Here is a tiny trained network, its code and every weight. The questions are about switching its units off for an input and a target symbol, where a switched-off unit gives its printed mean instead of its output.

import numpy as np


def w(rows, s, z=0):
    codes = np.array(rows[::2]) - 128.0
    scale = np.full(codes.shape[1], s)
    scale[-1] = z or s
    return codes * scale


def norm(h):
    return h / np.sqrt((h * h).mean(-1, keepdims=True) + 1e-5)


def f(y):
    return y / 2 * (1 + np.tanh(0.7978845608 * (y + 0.044715 * y**3)))


def softmax(a):
    e = np.exp(a - a.max(-1, keepdims=True))
    return e / e.sum(-1, keepdims=True)


def log_softmax(a):
    a = a - a.max(-1, keepdims=True)
    return a - np.log(np.exp(a).sum(-1, keepdims=True))


def net(x, mask):
    ids = ['ΘΞΣΦΨαβγδεζλμπτ'.index(c) for c in x.split()]
    T = len(ids)
    res = E[ids] + P[:T]
    u = 0
    for l in range(2):
        q, k, v = (norm(res) @ M[l].T for M in (Q, K, V))
        z = softmax(np.where(np.tri(T) > 0, q @ k.T / 3**0.5, -1e9)) @ v
        res = res + np.where(mask[u], z, O[l][:, -1]) @ O[l][:, :-1]
        u += 1
        y = f(norm(res) @ A[l][:, :-1].T + A[l][:, -1])
        res = res + np.where(mask[u : u + 16], y, B[l][:, -1]) @ B[l][:, :-1]
        u += 16
    return log_softmax(norm(res)[-1] @ U[:, :-1].T + U[:, -1])


Q, K, V, O, A, B = {}, {}, {}, {}, {}, {}
E = w([
[112,137,135,121,165,117,108,109,118,133,127],'Θ',
[110,130,132,109,160,118,94,106,135,139,127],'Ξ',
[132,146,117,112,146,120,88,104,126,141,109],'Σ',
[141,140,127,127,155,120,92,122,105,133,108],'Φ',
[105,134,115,148,105,250,110,113,124,128,155],'Ψ',
[148,133,146,81,136,128,90,157,150,128,112],'α',
[144,118,113,146,160,123,92,149,143,131,125],'β',
[158,107,154,141,161,128,133,134,136,128,108],'γ',
[154,137,128,145,139,128,137,132,175,150,114],'δ',
[132,164,152,144,138,130,153,150,124,134,105],'ε',
[143,94,122,135,151,129,152,138,142,142,154],'ζ',
[140,139,118,134,132,130,162,160,145,152,137],'λ',
[132,119,147,107,142,134,170,141,100,132,130],'μ',
[124,144,108,111,134,138,174,120,123,143,123],'π',
[116,144,102,122,129,134,136,162,94,134,147],'τ',
],0.016)
P = w([
[118,108,102,112,126,2,139,151,137,123,84],'0',
[128,117,114,115,145,35,140,148,131,148,95],'1',
[130,113,115,127,132,60,133,146,123,170,100],'2',
[132,122,114,124,156,81,136,139,125,159,106],'3',
[134,132,116,121,166,99,131,137,126,157,117],'4',
[138,137,121,121,170,116,130,134,124,154,122],'5',
[138,142,123,123,177,132,127,131,127,154,131],'6',
[142,149,131,123,175,147,126,126,124,153,138],'7',
[137,150,133,127,179,163,127,126,124,153,144],'8',
[142,151,136,124,175,180,122,122,123,152,150],'9',
[143,156,143,131,171,194,120,122,125,146,157],'10',
[147,154,146,139,174,214,116,122,123,149,156],'11',
[149,156,149,133,171,228,117,121,127,142,158],'12',
[151,159,151,130,171,249,118,120,130,134,161],'13',
],0.0069)
Q[0] = w([
[163,116,117,109,145,89,148,183,150,146,99],'L0H0',
[122,112,133,142,89,121,87,86,137,97,86],'L0H0',
[166,178,128,89,254,217,88,142,132,228,119],'L0H0',
],0.0074)
K[0] = w([
[118,132,122,148,134,145,150,121,108,136,144],'L0H0',
[131,127,141,134,120,73,126,142,148,99,125],'L0H0',
[131,133,136,133,131,246,127,134,129,131,143],'L0H0',
],0.013)
V[0] = w([
[91,151,58,135,97,137,226,87,36,139,222],'L0H0',
[185,101,132,207,124,118,248,213,158,113,137],'L0H0',
[180,161,91,2,107,129,158,202,144,103,150],'L0H0',
],0.0042)
O[0] = w([
[71,56,143,167,103,144,77,162,151,145,38,254],'L0H0',
[90,147,219,139,156,100,42,66,102,189,172,66],'L0H0',
[116,101,115,129,122,124,155,111,108,254,120,126],'L0H0',
],0.0052,0.0008)
A[0] = w([
[146,71,114,144,110,133,189,176,153,82,163,48],'L0N0',
[144,148,95,108,121,138,149,133,155,25,113,2],'L0N1',
[135,74,146,144,113,131,136,166,140,44,63,116],'L0N2',
[160,150,183,76,85,100,100,116,109,141,202,76],'L0N3',
[80,140,109,123,114,138,107,158,106,91,49,40],'L0N4',
[92,73,116,129,127,108,98,107,171,73,118,77],'L0N5',
[104,127,146,123,115,104,56,78,111,131,119,45],'L0N6',
[119,137,81,92,111,142,150,64,104,118,222,4],'L0N7',
[91,106,117,173,2,167,106,91,130,75,137,52],'L0N8',
[120,80,194,86,103,137,80,107,191,84,112,82],'L0N9',
[60,106,126,109,83,85,145,110,115,135,138,62],'L0N10',
[69,105,170,163,89,116,77,106,115,151,103,108],'L0N11',
[122,170,113,132,81,137,214,133,138,92,155,100],'L0N12',
[150,150,120,134,166,165,127,101,117,104,123,45],'L0N13',
[127,129,119,153,166,108,197,120,77,131,186,99],'L0N14',
[119,81,105,139,92,125,179,145,160,129,108,100],'L0N15',
],0.0073,0.0051)
B[0] = w([
[144,156,183,146,105,148,77,138,82,218,149,90],'L0N0',
[29,47,140,180,120,139,115,124,133,131,62,66],'L0N1',
[174,164,131,167,169,171,155,143,112,129,164,233],'L0N2',
[102,112,103,192,114,128,112,94,80,77,103,128],'L0N3',
[149,166,157,75,121,142,91,111,142,101,155,134],'L0N4',
[104,110,120,136,160,154,137,131,117,161,158,43],'L0N5',
[215,114,181,155,113,140,153,179,150,163,106,74],'L0N6',
[227,113,172,119,121,111,137,203,96,117,84,30],'L0N7',
[121,133,70,127,107,254,151,117,123,76,156,166],'L0N8',
[177,130,55,152,133,103,184,107,99,202,145,88],'L0N9',
[162,151,125,118,178,77,106,109,75,146,135,30],'L0N10',
[159,111,82,104,86,133,156,142,152,64,108,149],'L0N11',
[108,123,108,130,175,155,150,144,150,197,121,71],'L0N12',
[160,101,117,77,132,96,133,181,170,131,97,196],'L0N13',
[133,124,147,66,66,161,87,150,170,121,140,254],'L0N14',
[155,146,159,120,127,149,79,116,151,112,119,85],'L0N15',
],0.0059,0.00084)
Q[1] = w([
[131,65,78,182,1,56,178,146,129,78,86],'L1H0',
[171,173,92,101,119,157,145,112,131,50,182],'L1H0',
[113,142,148,175,102,75,85,73,115,143,193],'L1H0',
],0.012)
K[1] = w([
[139,130,108,95,134,6,105,122,124,105,102],'L1H0',
[223,156,182,164,180,118,113,147,174,93,122],'L1H0',
[80,120,175,125,109,42,180,124,138,143,155],'L1H0',
],0.012)
V[1] = w([
[112,2,145,75,141,140,100,182,61,102,205],'L1H0',
[106,228,173,118,104,138,161,203,5,117,63],'L1H0',
[137,167,79,179,139,123,64,248,115,134,162],'L1H0',
],0.007)
O[1] = w([
[137,123,58,126,166,41,209,141,7,150,115,201],'L1H0',
[161,127,120,96,241,126,115,39,254,131,145,20],'L1H0',
[31,161,86,115,75,73,99,52,119,141,212,254],'L1H0',
],0.0078,0.00091)
A[1] = w([
[213,134,93,70,112,123,147,157,177,161,206,45],'L1N0',
[96,134,74,140,109,125,169,151,149,175,96,114],'L1N1',
[96,78,204,145,98,116,43,82,81,209,167,29],'L1N2',
[134,64,82,142,45,178,115,147,137,45,68,82],'L1N3',
[84,112,85,123,93,157,121,95,190,60,116,97],'L1N4',
[137,174,65,140,126,88,135,96,163,123,136,114],'L1N5',
[216,133,134,124,141,110,93,139,67,35,126,32],'L1N6',
[164,42,145,175,120,153,132,151,215,147,15,67],'L1N7',
[159,105,218,155,1,155,70,120,121,67,134,2],'L1N8',
[60,119,122,124,169,119,142,60,112,47,126,94],'L1N9',
[88,34,58,174,137,89,139,2,137,185,143,31],'L1N10',
[97,184,83,142,90,125,157,102,107,104,149,87],'L1N11',
[114,156,144,123,5,93,111,51,97,81,208,82],'L1N12',
[207,95,111,175,166,114,211,85,120,152,115,21],'L1N13',
[88,146,127,149,166,134,172,165,101,73,74,97],'L1N14',
[118,144,187,128,99,147,143,127,121,180,189,104],'L1N15',
],0.0085,0.0083)
B[1] = w([
[77,182,206,73,55,118,177,131,129,173,86,126],'L1N0',
[159,140,156,146,116,175,87,88,177,110,143,195],'L1N1',
[104,187,243,176,202,148,24,125,69,204,33,152],'L1N2',
[126,226,161,169,179,73,194,121,144,111,133,177],'L1N3',
[166,143,82,122,172,123,102,109,59,102,74,188],'L1N4',
[117,100,113,122,98,182,128,136,95,112,108,231],'L1N5',
[146,131,177,100,142,222,97,123,114,69,234,153],'L1N6',
[77,93,105,160,67,240,182,145,117,126,136,252],'L1N7',
[250,201,21,181,4,137,177,132,181,202,160,177],'L1N8',
[180,79,158,119,62,121,85,152,126,178,138,171],'L1N9',
[48,179,76,136,114,189,139,58,82,142,239,230],'L1N10',
[75,125,142,76,179,100,130,173,186,137,116,157],'L1N11',
[123,142,120,114,178,152,119,255,194,144,133,184],'L1N12',
[208,135,142,46,191,142,142,149,112,213,152,156],'L1N13',
[114,88,164,141,106,86,152,94,165,155,162,204],'L1N14',
[167,124,102,146,130,76,115,133,68,151,94,180],'L1N15',
],0.0092,0.0023)
U = w([
[136,36,153,114,71,75,104,114,156,146,137,206],'Θ',
[96,139,170,172,129,45,202,100,182,84,130,254],'Ξ',
[111,219,102,157,173,139,197,113,101,47,61,24],'Σ',
[158,85,66,77,96,122,68,98,101,84,54,146],'Φ',
[142,80,66,212,167,101,95,138,142,80,138,82],'Ψ',
[100,183,177,24,66,130,167,109,123,125,87,100],'α',
[69,134,101,86,149,106,99,240,168,136,158,20],'β',
[177,125,202,95,124,150,112,142,94,50,203,112],'γ',
[213,185,99,176,51,133,126,146,153,151,151,163],'δ',
[136,134,168,111,158,130,90,55,254,113,114,163],'ε',
[120,105,116,167,86,88,170,169,7,109,115,202],'ζ',
[98,162,186,183,163,144,42,119,91,189,84,62],'λ',
[193,102,109,92,210,123,197,124,118,193,117,98],'μ',
[95,46,147,159,96,225,157,138,157,134,76,153],'π',
[58,138,69,132,125,118,124,59,112,197,195,167],'τ',
],0.0072,0.0014)

Each question gives the input, a string of symbols that net reads in full, and the target symbol t.
The units are the heads (3 rows each of Q, K, V and O) and the neurons (one row each of A and B). Each row of codes is followed by its name. A weight is (code - 128) times the scale printed after its matrix; where a second scale follows, it is the last column's (O, A, B and U).
mask holds one flag per unit, layer by layer, with each layer's heads first. A switched-off unit (its flag False) gives its mean, the last column of its rows in O or B, instead of its output. The means were averaged over made-up inputs and are rounded, as every weight is.
A unit's drop is (log p(t) with every unit on - log p(t) with that unit switched off) / (log p(t) with every unit on - log p(t) with every unit switched off).
The circuit of an input: a set's keep is (log p(t) with only the set's units on - log p(t) with every unit switched off) / (log p(t) with every unit on - log p(t) with every unit switched off). Starting from the 12 units with the biggest drops (on a tie, the unit counted first), units are removed one at a time, each time the one whose removal leaves the highest keep (on an exact tie, the one counted first), for as long as the keep stays at least 0.8.
circuit, biggest first: the units of the circuit, biggest drop first
most important unit: the unit with the biggest drop
k most important neurons: the k neurons with the biggest drops, biggest first
top k neurons in layer l: the k neurons of layer l with the biggest drops, biggest first
drop of u: that unit's drop, to one decimal
input Θ Σ Σ ε π Φ, target π: most important unit => L1N7
input λ Σ β Σ Ξ δ Φ, target δ: circuit, biggest first => [L1H0, L1N8]
input μ γ Ξ Ξ λ ζ β α Φ β α λ β, target λ: circuit, biggest first => [L0H0, L1N2]
input Ξ β Ξ α γ Φ β β π Ξ ζ, target π: circuit, biggest first => [L0H0, L1H0, L1N7]
input μ δ α Σ δ α β Θ Ξ Ξ Σ, target Σ: circuit, biggest first => [L0H0, L1N3, L0N1]
input Θ Σ α, target α: circuit, biggest first => [L1N0, L0H0]
input Ξ π β Ξ μ Φ Ξ Ξ λ Φ π Θ ζ μ, target μ: 2 most important neurons => [L1N13, L0N14]
input λ λ δ γ Θ Φ, target γ: circuit, biggest first => [L0H0, L1N6]
input δ β β ζ γ π β, target π: circuit, biggest first => [L1N7, L1H0]
input Φ Φ Ξ π β δ Ξ δ μ Ξ ζ, target μ: circuit, biggest first => [L1H0, L0H0, L1N13, L0N8]
input π μ Φ, target π: circuit, biggest first => [L1H0, L1N7]
input Φ α β Ξ, target β: circuit, biggest first => [L0H0, L1H0, L1N12]
input Ξ ε α, target ε: circuit, biggest first => [L1H0, L0H0]
input π Φ τ μ Σ Φ Σ π α ε β γ τ τ, target τ: circuit, biggest first => [L0H0, L1H0]
input π Θ λ Ξ ε β λ Θ γ γ τ, target τ: circuit, biggest first => [L1H0, L0H0]
input τ Ξ μ, target τ: circuit, biggest first => [L1H0]
input ζ Ξ Φ τ ζ Ξ α δ α π, target π: circuit, biggest first => [L1H0, L0H0, L1N7]
input Θ β β ζ ε γ Θ Θ α Ξ Θ, target α: 2 most important neurons => [L1N0, L0N14]
input ε λ β Ψ Σ τ γ π, target ε: 2 most important neurons => [L1N1, L1N7]
input β Ψ ε, target Ξ: top neuron in layer 1 => [L1N14]
input γ β γ τ π Φ β ζ Ξ ε, target ζ: top 3 neurons in layer 0 => [L0N13, L0N14, L0N10]
input Ξ γ δ δ Φ δ γ α Ξ ε Ψ ζ τ, target β: top 3 neurons in layer 1 => [L1N11, L1N10, L1N7]
input Φ δ β ζ Σ ζ Ξ Σ Θ Ξ, target Σ: 2 most important neurons => [L1N3, L1N4]
input Ξ γ β Ξ β Ψ ζ, target λ: 2 most important neurons => [L0N0, L1N2]
input Ξ Σ Ξ Φ β α δ δ Ξ Ξ Ψ α, target α: 2 most important neurons => [L1N0, L0N9]
input Ψ Ξ π Φ π Φ Ξ Σ Σ δ, target π: drop of L0N5 => 0.0
input Φ α δ δ Φ γ ζ ζ Ξ, target ζ: drop of L1H0 => 0.8
input β ζ Ξ Σ α α γ π ε λ Ψ β, target Ψ: drop of L1H0 => 0.3
input δ λ Σ, target λ: drop of L0H0 => 0.4
input τ Ξ Σ γ Σ δ γ Ψ δ Σ α π Σ, target Φ: most important unit => L0H0
